Here is a tiny trained network, its code and every weight. The questions are about switching its units off for an input and a target symbol, where a switched-off unit gives its printed mean instead of its output.

import numpy as np


def w(rows, s, z=0):
    codes = np.array(rows[::2]) - 128.0
    scale = np.full(codes.shape[1], s)
    scale[-1] = z or s
    return codes * scale


def norm(h):
    return h / np.sqrt((h * h).mean(-1, keepdims=True) + 1e-5)


def f(y):
    return np.maximum(y, 0)


def softmax(a):
    e = np.exp(a - a.max(-1, keepdims=True))
    return e / e.sum(-1, keepdims=True)


def log_softmax(a):
    a = a - a.max(-1, keepdims=True)
    return a - np.log(np.exp(a).sum(-1, keepdims=True))


def net(x, mask):
    ids = ['ΓΔΘΛΠΦΩαβεζημστψ'.index(c) for c in x.split()]
    T = len(ids)
    res = E[ids] + P[:T]
    q, k, v = (norm(res) @ M[0].T for M in (Q, K, V))
    z = softmax(np.where(np.tri(T) > 0, q @ k.T / 2**0.5, -1e9)) @ v
    res = res + np.where(mask[0], z, O[0][:, -1]) @ O[0][:, :-1]
    y = f(norm(res) @ A[0][:, :-1].T + A[0][:, -1])
    res = res + np.where(mask[1:17], y, B[0][:, -1]) @ B[0][:, :-1]
    return log_softmax(norm(res)[-1] @ U[:, :-1].T + U[:, -1])


Q, K, V, O, A, B = {}, {}, {}, {}, {}, {}
E = w([
[174,58,31,197,181],'Γ',
[141,64,85,92,175],'Δ',
[73,54,71,3,135],'Θ',
[99,173,196,158,116],'Λ',
[92,151,189,188,118],'Π',
[72,150,189,162,118],'Φ',
[79,165,197,141,115],'Ω',
[213,86,91,98,160],'α',
[46,141,182,141,121],'β',
[204,77,88,119,173],'ε',
[186,74,87,83,165],'ζ',
[139,194,171,227,120],'η',
[88,157,169,221,126],'μ',
[216,76,81,130,169],'σ',
[128,187,189,182,115],'τ',
[135,216,207,81,96],'ψ',
],0.015)
P = w([
[112,68,146,139,80],'0',
[101,160,90,131,153],'1',
[110,182,69,110,103],'2',
[108,142,94,107,71],'3',
[157,124,225,97,160],'4',
[125,162,146,85,249],'5',
[99,206,74,67,188],'6',
],0.016)
Q[0] = w([
[162,58,236,135,172],'H0',
[142,69,170,138,2],'H0',
],0.034)
K[0] = w([
[100,199,105,115,252],'H0',
[143,94,210,138,205],'H0',
],0.036)
V[0] = w([
[191,204,253,39,112],'H0',
[41,66,119,24,139],'H0',
],0.02)
O[0] = w([
[163,70,243,101,8,2],'H0',
[199,131,211,153,246,226],'H0',
],0.013,0.0066)
A[0] = w([
[108,154,190,139,123,47],'N0',
[121,134,149,133,107,34],'N1',
[120,104,129,79,126,113],'N2',
[126,132,161,149,88,5],'N3',
[211,2,80,163,128,142],'N4',
[182,49,72,65,140,214],'N5',
[147,140,145,144,152,253],'N6',
[114,158,178,131,111,121],'N7',
[151,81,63,93,132,172],'N8',
[84,173,146,134,111,133],'N9',
[180,122,108,132,105,155],'N10',
[90,118,148,174,137,149],'N11',
[103,112,111,113,155,106],'N12',
[123,186,134,91,133,131],'N13',
[126,161,166,156,120,51],'N14',
[111,157,146,134,93,125],'N15',
],0.028,0.0067)
B[0] = w([
[124,78,111,166,132,158],'N0',
[137,156,136,108,138,144],'N1',
[123,131,103,128,163,164],'N2',
[134,179,151,100,151,161],'N3',
[118,126,1,139,142,166],'N4',
[74,128,82,126,208,214],'N5',
[108,105,114,89,86,254],'N6',
[144,133,91,129,145,171],'N7',
[147,88,92,111,159,201],'N8',
[153,141,155,169,143,186],'N9',
[102,111,124,123,154,149],'N10',
[128,140,167,143,121,166],'N11',
[143,133,112,112,102,181],'N12',
[114,124,159,152,123,187],'N13',
[140,114,120,151,160,147],'N14',
[137,126,124,93,93,183],'N15',
],0.06,0.011)
U = w([
[129,130,30,133,176,157],'Γ',
[56,171,137,66,195,110],'Δ',
[127,79,215,105,212,121],'Θ',
[233,180,140,157,192,90],'Λ',
[136,164,186,212,131,253],'Π',
[132,62,148,236,117,176],'Φ',
[212,65,116,181,143,82],'Ω',
[49,124,193,168,86,236],'α',
[75,19,161,132,89,90],'β',
[15,199,136,174,104,67],'ε',
[23,104,180,57,86,43],'ζ',
[124,113,64,168,19,80],'η',
[154,178,106,249,156,84],'μ',
[68,209,109,205,132,57],'σ',
[145,223,128,88,80,186],'τ',
[218,68,136,65,99,50],'ψ',
],0.015,0.0042)

Each question gives the input, a string of symbols that net reads in full, and the target symbol t.
The units are the heads (2 rows each of Q, K, V and O) and the neurons (one row each of A and B). Each row of codes is followed by its name. A weight is (code - 128) times the scale printed after its matrix; where a second scale follows, it is the last column's (O, A, B and U).
mask holds one flag per unit, heads first, then neurons. A switched-off unit (its flag False) gives its mean, the last column of its rows in O or B, instead of its output. The means were averaged over made-up inputs and are rounded, as every weight is.
A unit's drop is (log p(t) with every unit on - log p(t) with that unit switched off) / (log p(t) with every unit on - log p(t) with every unit switched off).
The circuit of an input: a set's keep is (log p(t) with only the set's units on - log p(t) with every unit switched off) / (log p(t) with every unit on - log p(t) with every unit switched off). Starting from the 12 units with the biggest drops (on a tie, the unit counted first), units are removed one at a time, each time the one whose removal leaves the highest keep (on an exact tie, the one counted first), for as long as the keep stays at least 0.8.
units of the circuit, in order: the units of the circuit, biggest drop first
unit that matters most: the unit with the biggest drop
top k neurons: the k neurons with the biggest drops, biggest first
drop of u: that unit's drop, to one decimal
input η Λ σ η Λ ζ Λ, target η: units of the circuit, in order -> H0, N5
input ε ψ τ Γ β, target ψ: units of the circuit, in order -> H0, N7
input ε Γ Θ τ μ η, target Θ: units of the circuit, in order -> H0, N6, N5, N4
input τ Π Θ τ ψ, target Π: units of the circuit, in order -> H0, N9, N13, N5
input Δ Λ Θ α ψ, target Λ: top neuron -> N6
input μ Θ ψ ψ, target μ: top 2 neurons -> N6, N9
input ψ ζ Φ η, target ψ: top 3 neurons -> N5, N3, N0
input η Ω Δ Δ τ, target Ω: top 3 neurons -> N0, N7, N5
input Θ α ψ Π η μ, target ψ: top 2 neurons -> N5, N0
input μ μ σ Π, target μ: units of the circuit, in order -> N6, H0, N9, N5
input τ τ ζ ψ Δ Λ, target ζ: top 2 neurons -> N6, N5
input Δ τ ψ τ, target Δ: top 2 neurons -> N6, N4
input ζ μ τ Π μ Ω, target τ: top 2 neurons -> N5, N15
input σ Θ ζ Λ Θ τ, target ζ: unit that matters most -> N6
input ζ Π τ, target ζ: top 3 neurons -> N6, N5, N4
input σ Δ Γ Δ σ ψ Ω, target Δ: top 4 neurons -> N6, N8, N4, N9
input β η ζ μ, target β: top 2 neurons -> N6, N5
input Λ ψ τ Λ Λ, target ψ: drop of H0 -> 1.0
input η σ τ Ω, target η: drop of H0 -> 1.1
input Δ β Λ Φ τ, target β: drop of N5 -> 0.2
